Below is a small trained network, with its code and all its weights. Each question gives an input and a target symbol and asks what happens when units are switched off, that is, made to give their printed mean instead of their output.

import numpy as np


def w(rows, s, z=0):
    codes = np.array(rows[::2]) - 128.0
    scale = np.full(codes.shape[1], s)
    scale[-1] = z or s
    return codes * scale


def norm(h):
    return h / np.sqrt((h * h).mean(-1, keepdims=True) + 1e-5)


def f(y):
    return y / 2 * (1 + np.tanh(0.7978845608 * (y + 0.044715 * y**3)))


def softmax(a):
    e = np.exp(a - a.max(-1, keepdims=True))
    return e / e.sum(-1, keepdims=True)


def log_softmax(a):
    a = a - a.max(-1, keepdims=True)
    return a - np.log(np.exp(a).sum(-1, keepdims=True))


def net(x, mask):
    ids = ['αβγεηθλξπσφψω'.index(c) for c in x.split()]
    T = len(ids)
    res = E[ids] + P[:T]
    u = 0
    for l in range(2):
        r = norm(res)
        for j in range(2):
            rows = slice(4 * j, 4 * j + 4)
            q, k, v = (r @ M[l][rows].T for M in (Q, K, V))
            z = softmax(np.where(np.tri(T) > 0, q @ k.T / 4**0.5, -1e9)) @ v
            o = O[l][rows]
            res = res + np.where(mask[u + j], z, o[:, -1]) @ o[:, :-1]
        u += 2
        y = f(norm(res) @ A[l][:, :-1].T + A[l][:, -1])
        res = res + np.where(mask[u : u + 4], y, B[l][:, -1]) @ B[l][:, :-1]
        u += 4
    return log_softmax(norm(res)[-1] @ U[:, :-1].T + U[:, -1])


Q, K, V, O, A, B = {}, {}, {}, {}, {}, {}
E = w([
[135,91,88,163,76,151,153],'α',
[122,176,102,81,93,72,171],'β',
[149,163,203,140,122,195,121],'γ',
[82,188,166,64,111,126,114],'ε',
[46,111,135,191,135,118,65],'η',
[153,103,206,129,71,62,170],'θ',
[166,121,110,68,157,60,60],'λ',
[192,99,127,169,158,132,116],'ξ',
[182,141,175,127,132,168,144],'π',
[188,97,143,162,148,129,125],'σ',
[120,192,127,89,93,104,254],'φ',
[68,127,139,84,110,154,66],'ψ',
[92,91,69,100,145,165,70],'ω',
],0.022)
P = w([
[36,2,98,19,183,71,164],'0',
[75,15,156,49,211,145,187],'1',
[103,51,161,75,195,158,170],'2',
[125,78,149,89,185,183,172],'3',
[134,103,157,107,164,158,163],'4',
[144,113,150,119,145,156,157],'5',
[149,126,146,132,134,141,150],'6',
[161,135,142,140,126,149,146],'7',
[164,144,142,150,109,138,134],'8',
[169,153,141,157,93,139,124],'9',
[179,141,152,156,113,135,154],'10',
[185,154,144,165,99,141,136],'11',
],0.0078)
Q[0] = w([
[121,142,76,54,123,111,93],'L0H0',
[120,105,82,87,101,143,112],'L0H0',
[255,76,61,63,104,42,126],'L0H0',
[162,164,135,30,67,149,191],'L0H0',
[179,129,163,47,172,97,38],'L0H1',
[148,252,124,130,177,43,103],'L0H1',
[106,86,42,114,46,204,224],'L0H1',
[18,200,74,95,218,118,188],'L0H1',
],0.009)
K[0] = w([
[144,165,106,64,140,117,85],'L0H0',
[91,49,84,98,141,161,159],'L0H0',
[209,130,25,117,120,110,132],'L0H0',
[107,136,96,64,107,132,192],'L0H0',
[177,137,115,48,95,127,60],'L0H1',
[177,228,157,155,128,100,133],'L0H1',
[192,127,104,136,93,147,180],'L0H1',
[40,133,147,93,255,94,245],'L0H1',
],0.0089)
V[0] = w([
[120,169,124,135,163,160,58],'L0H0',
[91,136,121,206,136,138,183],'L0H0',
[120,191,110,192,120,97,171],'L0H0',
[190,115,2,134,57,178,90],'L0H0',
[172,129,69,150,167,146,194],'L0H1',
[23,235,126,102,108,184,137],'L0H1',
[131,149,158,140,78,172,161],'L0H1',
[79,158,148,250,224,113,141],'L0H1',
],0.0096)
O[0] = w([
[162,85,44,85,173,130,96,23],'L0H0',
[144,105,106,101,52,131,184,143],'L0H0',
[79,94,162,124,26,172,60,39],'L0H0',
[145,202,94,114,146,251,99,160],'L0H0',
[78,118,118,143,183,143,88,161],'L0H1',
[196,121,66,75,70,213,122,17],'L0H1',
[103,113,146,91,159,145,25,146],'L0H1',
[104,203,137,167,157,254,162,3],'L0H1',
],0.0083,0.0051)
A[0] = w([
[232,201,184,185,141,145,171,253],'L0N0',
[120,133,127,206,61,197,190,131],'L0N1',
[57,47,82,153,137,117,127,205],'L0N2',
[45,202,138,6,141,125,174,79],'L0N3',
],0.015,0.0029)
B[0] = w([
[78,90,178,129,33,26,166,193],'L0N0',
[210,167,102,146,216,162,139,220],'L0N1',
[99,10,117,92,81,130,60,247],'L0N2',
[18,186,121,62,127,149,77,163],'L0N3',
],0.013,0.012)
Q[1] = w([
[117,85,152,18,235,87,167],'L1H0',
[59,192,91,101,112,91,134],'L1H0',
[232,178,134,172,104,27,49],'L1H0',
[124,61,139,107,27,132,50],'L1H0',
[9,134,86,166,36,218,118],'L1H1',
[130,243,89,59,148,40,158],'L1H1',
[248,216,184,171,46,172,202],'L1H1',
[168,155,92,65,141,228,122],'L1H1',
],0.014)
K[1] = w([
[124,110,75,76,152,59,147],'L1H0',
[102,180,150,99,151,161,156],'L1H0',
[171,195,110,166,62,105,65],'L1H0',
[101,138,149,147,96,129,51],'L1H0',
[5,87,123,175,105,133,143],'L1H1',
[122,211,145,43,155,108,124],'L1H1',
[175,226,165,198,96,148,195],'L1H1',
[97,123,90,103,139,239,153],'L1H1',
],0.018)
V[1] = w([
[163,143,250,40,127,139,152],'L1H0',
[191,101,130,94,152,142,96],'L1H0',
[145,188,123,117,113,134,45],'L1H0',
[59,141,123,91,107,105,140],'L1H0',
[92,152,157,23,137,129,117],'L1H1',
[152,147,98,123,120,133,81],'L1H1',
[151,145,182,60,146,230,164],'L1H1',
[74,103,99,141,61,133,153],'L1H1',
],0.017)
O[1] = w([
[137,3,92,120,118,82,106,112],'L1H0',
[135,129,61,106,106,138,160,163],'L1H0',
[108,97,112,93,170,157,161,87],'L1H0',
[143,131,194,130,111,156,188,213],'L1H0',
[169,168,108,149,137,184,95,166],'L1H1',
[138,156,144,135,102,97,91,106],'L1H1',
[114,129,44,191,103,118,70,1],'L1H1',
[108,114,154,175,131,171,148,182],'L1H1',
],0.015,0.01)
A[1] = w([
[3,81,130,63,92,107,144,251],'L1N0',
[131,152,124,102,130,173,141,163],'L1N1',
[98,182,73,178,132,55,127,83],'L1N2',
[87,82,125,104,123,177,131,4],'L1N3',
],0.027,0.0028)
B[1] = w([
[115,185,28,140,124,172,49,252],'L1N0',
[156,79,118,153,153,117,121,172],'L1N1',
[3,55,136,85,159,125,191,138],'L1N2',
[107,176,217,110,82,130,155,202],'L1N3',
],0.022)
U = w([
[110,222,97,100,126,180,65,170],'α',
[146,77,253,106,165,209,184,133],'β',
[244,35,61,207,148,147,108,253],'γ',
[61,17,69,76,171,153,191,177],'ε',
[170,194,90,241,146,82,232,160],'η',
[115,27,158,185,108,58,33,56],'θ',
[197,194,135,40,185,34,140,165],'λ',
[97,173,168,209,213,74,137,98],'ξ',
[142,84,129,131,156,92,74,30],'π',
[108,144,167,203,203,65,112,73],'σ',
[124,71,142,147,132,126,118,9],'φ',
[184,86,63,94,56,149,210,37],'ψ',
[151,177,93,158,133,110,224,97],'ω',
],0.008,0.0033)

Each question gives the input, a string of symbols that net reads in full, and the target symbol t.
The units are the heads (4 rows each of Q, K, V and O) and the neurons (one row each of A and B). Each row of codes is followed by its name. A weight is (code - 128) times the scale printed after its matrix; where a second scale follows, it is the last column's (O, A, B and U).
mask holds one flag per unit, layer by layer, with each layer's heads first. A switched-off unit (its flag False) gives its mean, the last column of its rows in O or B, instead of its output. The means were averaged over made-up inputs and are rounded, as every weight is.
A unit's drop is (log p(t) with every unit on - log p(t) with that unit switched off) / (log p(t) with every unit on - log p(t) with every unit switched off).
The circuit of an input: a set's keep is (log p(t) with only the set's units on - log p(t) with every unit switched off) / (log p(t) with every unit on - log p(t) with every unit switched off). Starting from all 12 units, units are removed one at a time, each time the one whose removal leaves the highest keep (on an exact tie, the one counted first), for as long as the keep stays at least 0.8.
circuit, biggest first: the units of the circuit, biggest drop first
unit that matters most: the unit with the biggest drop
top k neurons: the k neurons with the biggest drops, biggest first
k most important neurons of layer l: the k neurons of layer l with the biggest drops, biggest first
heads that matter: for each layer, one digit per head in row order, 1 if its drop is at least 0.15 and else 0, layers parted by /
input ω α α λ σ, target λ: unit that matters most : L0H1
input α ω α ψ α β α β α θ φ φ, target β: heads that matter : 11 / 11
input θ α ε α η η θ, target η: circuit, biggest first : [L0N0, L0N2, L1N3]
input ω ω η α θ η β β φ θ, target β: heads that matter : 10 / 10
input α σ λ η η α γ, target η: heads that matter : 01 / 00
input α λ σ λ θ θ, target λ: heads that matter : 01 / 01
input λ θ α θ ω ω η φ ψ η θ η, target γ: top 4 neurons : [L0N2, L0N1, L1N3, L0N0]
input β φ η σ θ σ θ ω λ η, target β: 2 most important neurons of layer 0 : [L0N1, L0N0]
input α α α π η α θ η η λ, target λ: heads that matter : 00 / 01
input ε θ σ π ξ λ α σ σ α, target β: 3 most important neurons of layer 0 : [L0N1, L0N0, L0N2]
input σ η α α α φ α θ σ θ, target θ: top 2 neurons : [L1N3, L0N3]
input ω θ β α ω α σ θ α α ω, target γ: top 3 neurons : [L0N0, L1N1, L0N3]
input ξ θ η ω θ α η η θ η η η, target ε: heads that matter : 01 / 01
input α η γ η α η β α α η, target ε: circuit, biggest first : [L0N1, L0H1, L1H1, L1N2]
input ψ ψ θ ω α η α, target β: circuit, biggest first : [L0N1, L1N0]
input θ α α α ω ψ η ω ψ η ψ, target γ: top neuron : [L0N2]
input ψ ω π ε η θ σ α ε η, target β: circuit, biggest first : [L0H1, L0N1, L1N0]
input α ξ θ α α ω β θ φ α, target ε: heads that matter : 10 / 11
input γ α γ, target γ: top 2 neurons : [L0N1, L1N3]
input θ γ φ σ η η θ, target η: unit that matters most : L0N2
input θ π ξ η ξ λ γ θ θ γ, target θ: heads that matter : 00 / 10
input θ ω λ ψ θ, target λ: circuit, biggest first : [L0H0, L1H1]
input ω ε ψ π σ, target ψ: 3 most important neurons of layer 0 : [L0N0, L0N1, L0N3]
input ψ σ ω ω, target β: 2 most important neurons of layer 1 : [L1N0, L1N3]
input θ β γ θ β, target β: circuit, biggest first : [L1H1, L1N0]
input θ π α ξ α ε ψ φ ψ, target β: heads that matter : 01 / 11
